Here is a tiny trained network, its code and every weight. The questions are about switching its units off for an input and a target symbol, where a switched-off unit gives its printed mean instead of its output.

import numpy as np


def w(rows, s, z=0):
    codes = np.array(rows[::2]) - 128.0
    scale = np.full(codes.shape[1], s)
    scale[-1] = z or s
    return codes * scale


def norm(h):
    return h / np.sqrt((h * h).mean(-1, keepdims=True) + 1e-5)


def f(y):
    return np.maximum(y, 0)


def softmax(a):
    e = np.exp(a - a.max(-1, keepdims=True))
    return e / e.sum(-1, keepdims=True)


def log_softmax(a):
    a = a - a.max(-1, keepdims=True)
    return a - np.log(np.exp(a).sum(-1, keepdims=True))


def net(x, mask):
    ids = ['αεζλμξσφω'.index(c) for c in x.split()]
    T = len(ids)
    res = E[ids] + P[:T]
    u = 0
    for l in range(2):
        r = norm(res)
        for j in range(3):
            rows = slice(3 * j, 3 * j + 3)
            q, k, v = (r @ M[l][rows].T for M in (Q, K, V))
            z = softmax(np.where(np.tri(T) > 0, q @ k.T / 3**0.5, -1e9)) @ v
            o = O[l][rows]
            res = res + np.where(mask[u + j], z, o[:, -1]) @ o[:, :-1]
        u += 3
        y = f(norm(res) @ A[l][:, :-1].T + A[l][:, -1])
        res = res + np.where(mask[u : u + 4], y, B[l][:, -1]) @ B[l][:, :-1]
        u += 4
    return log_softmax(norm(res)[-1] @ U[:, :-1].T + U[:, -1])


Q, K, V, O, A, B = {}, {}, {}, {}, {}, {}
E = w([
[133,132,127],'α',
[131,149,129],'ε',
[107,122,130],'ζ',
[119,121,135],'λ',
[152,140,138],'μ',
[205,100,128],'ξ',
[115,255,94],'σ',
[113,137,146],'φ',
[108,119,90],'ω',
],0.052)
P = w([
[144,48,214],'0',
[67,252,77],'1',
[74,254,82],'2',
[103,254,101],'3',
[141,213,173],'4',
[130,226,184],'5',
[129,203,201],'6',
[145,169,226],'7',
],0.0079)
Q[0] = w([
[92,144,116],'L0H0',
[127,120,125],'L0H0',
[253,189,96],'L0H0',
[165,78,35],'L0H1',
[160,194,171],'L0H1',
[146,134,101],'L0H1',
[86,148,115],'L0H2',
[72,159,90],'L0H2',
[167,152,55],'L0H2',
],0.049)
K[0] = w([
[112,123,107],'L0H0',
[146,122,112],'L0H0',
[39,252,201],'L0H0',
[192,88,1],'L0H1',
[150,224,215],'L0H1',
[142,136,107],'L0H1',
[108,78,143],'L0H2',
[121,58,137],'L0H2',
[206,116,55],'L0H2',
],0.038)
V[0] = w([
[98,211,210],'L0H0',
[123,103,125],'L0H0',
[135,180,139],'L0H0',
[171,144,202],'L0H1',
[230,85,70],'L0H1',
[235,82,18],'L0H1',
[199,159,210],'L0H2',
[107,55,127],'L0H2',
[154,105,5],'L0H2',
],0.017)
O[0] = w([
[207,158,161,251],'L0H0',
[117,116,102,100],'L0H0',
[140,144,167,188],'L0H0',
[177,123,144,208],'L0H1',
[150,106,20,42],'L0H1',
[121,99,2,2],'L0H1',
[106,149,244,241],'L0H2',
[74,113,95,84],'L0H2',
[172,167,35,48],'L0H2',
],0.022,0.0059)
A[0] = w([
[18,163,75,8],'L0N0',
[105,130,72,106],'L0N1',
[164,185,106,111],'L0N2',
[189,3,106,103],'L0N3',
],0.053,0.012)
B[0] = w([
[34,162,2,246],'L0N0',
[158,98,235,222],'L0N1',
[90,131,196,230],'L0N2',
[249,117,20,253],'L0N3',
],0.051,0.011)
Q[1] = w([
[107,103,120],'L1H0',
[166,237,117],'L1H0',
[166,184,145],'L1H0',
[120,121,124],'L1H1',
[166,184,66],'L1H1',
[245,254,149],'L1H1',
[147,222,141],'L1H2',
[109,53,173],'L1H2',
[130,119,132],'L1H2',
],0.034)
K[1] = w([
[111,98,129],'L1H0',
[140,193,100],'L1H0',
[163,186,131],'L1H0',
[124,126,140],'L1H1',
[235,134,141],'L1H1',
[151,148,1],'L1H1',
[140,250,94],'L1H2',
[89,134,164],'L1H2',
[127,106,138],'L1H2',
],0.043)
V[1] = w([
[75,15,147],'L1H0',
[247,245,55],'L1H0',
[153,197,115],'L1H0',
[137,218,118],'L1H1',
[91,6,126],'L1H1',
[23,209,49],'L1H1',
[161,15,163],'L1H2',
[50,239,32],'L1H2',
[103,3,74],'L1H2',
],0.025)
O[1] = w([
[116,200,156,74],'L1H0',
[71,2,99,165],'L1H0',
[133,72,112,154],'L1H0',
[106,95,131,141],'L1H1',
[156,192,130,109],'L1H1',
[45,167,169,131],'L1H1',
[194,151,104,137],'L1H2',
[64,133,211,27],'L1H2',
[202,185,181,2],'L1H2',
],0.033,0.0089)
A[1] = w([
[64,201,1,3],'L1N0',
[112,226,94,228],'L1N1',
[127,107,219,101],'L1N2',
[130,130,129,81],'L1N3',
],0.045,0.0058)
B[1] = w([
[71,231,3,238],'L1N0',
[33,169,146,220],'L1N1',
[88,90,209,252],'L1N2',
[122,122,120,128],'L1N3',
],0.053,0.017)
U = w([
[178,220,159,129],'α',
[219,153,222,52],'ε',
[31,132,46,175],'ζ',
[136,185,151,128],'λ',
[197,116,110,254],'μ',
[37,3,82,54],'ξ',
[12,30,129,39],'σ',
[149,106,187,76],'φ',
[79,146,173,110],'ω',
],0.014,0.0071)

Each question gives the input, a string of symbols that net reads in full, and the target symbol t.
The units are the heads (3 rows each of Q, K, V and O) and the neurons (one row each of A and B). Each row of codes is followed by its name. A weight is (code - 128) times the scale printed after its matrix; where a second scale follows, it is the last column's (O, A, B and U).
mask holds one flag per unit, layer by layer, with each layer's heads first. A switched-off unit (its flag False) gives its mean, the last column of its rows in O or B, instead of its output. The means were averaged over made-up inputs and are rounded, as every weight is.
A unit's drop is (log p(t) with every unit on - log p(t) with that unit switched off) / (log p(t) with every unit on - log p(t) with every unit switched off).
The circuit of an input: a set's keep is (log p(t) with only the set's units on - log p(t) with every unit switched off) / (log p(t) with every unit on - log p(t) with every unit switched off). Starting from the 12 units with the biggest drops (on a tie, the unit counted first), units are removed one at a time, each time the one whose removal leaves the highest keep (on an exact tie, the one counted first), for as long as the keep stays at least 0.8.
units of the circuit, in order: the units of the circuit, biggest drop first
unit that matters most: the unit with the biggest drop
k most important neurons of layer l: the k neurons of layer l with the biggest drops, biggest first
heads that matter: for each layer, one digit per head in row order, 1 if its drop is at least 0.15 and else 0, layers parted by /
input ε ε ζ μ ε α, target μ: unit that matters most	L0N0
input α ξ ω λ, target ω: heads that matter	011 / 000
input ε φ α ξ α α μ, target μ: heads that matter	000 / 011
input λ μ ε, target μ: heads that matter	100 / 010
input α α α, target α: units of the circuit, in order	(L1H0; L0N3)
input λ ω ζ, target α: heads that matter	101 / 100
input ε α ω α, target ω: heads that matter	000 / 000
input ξ ξ μ ζ, target σ: 3 most important neurons of layer 0	(L0N3; L0N1; L0N0)
input ε α ζ, target μ: heads that matter	010 / 001
input ξ ζ ξ ξ α ζ, target σ: heads that matter	010 / 001
input σ α ε ζ, target ξ: heads that matter	101 / 011
input ε ε λ, target μ: heads that matter	000 / 001
input ε ξ φ λ, target μ: 3 most important neurons of layer 0	(L0N0; L0N2; L0N1)
input α λ μ σ ξ ξ ξ ε, target ξ: units of the circuit, in order	(L1H0)
input ζ φ ε ξ ξ μ, target ξ: heads that matter	010 / 101
input σ ζ α, target σ: heads that matter	011 / 001
input ε ξ φ, target μ: 3 most important neurons of layer 0	(L0N0; L0N2; L0N1)
input σ λ ξ μ μ ξ ε, target σ: 2 most important neurons of layer 0	(L0N3; L0N1)
input ζ μ σ, target σ: 2 most important neurons of layer 0	(L0N0; L0N1)
input ε μ α μ μ ξ σ, target σ: unit that matters most	L0N3
input α σ ξ ξ ξ φ μ φ, target σ: 3 most important neurons of layer 0	(L0N1; L0N2; L0N3)
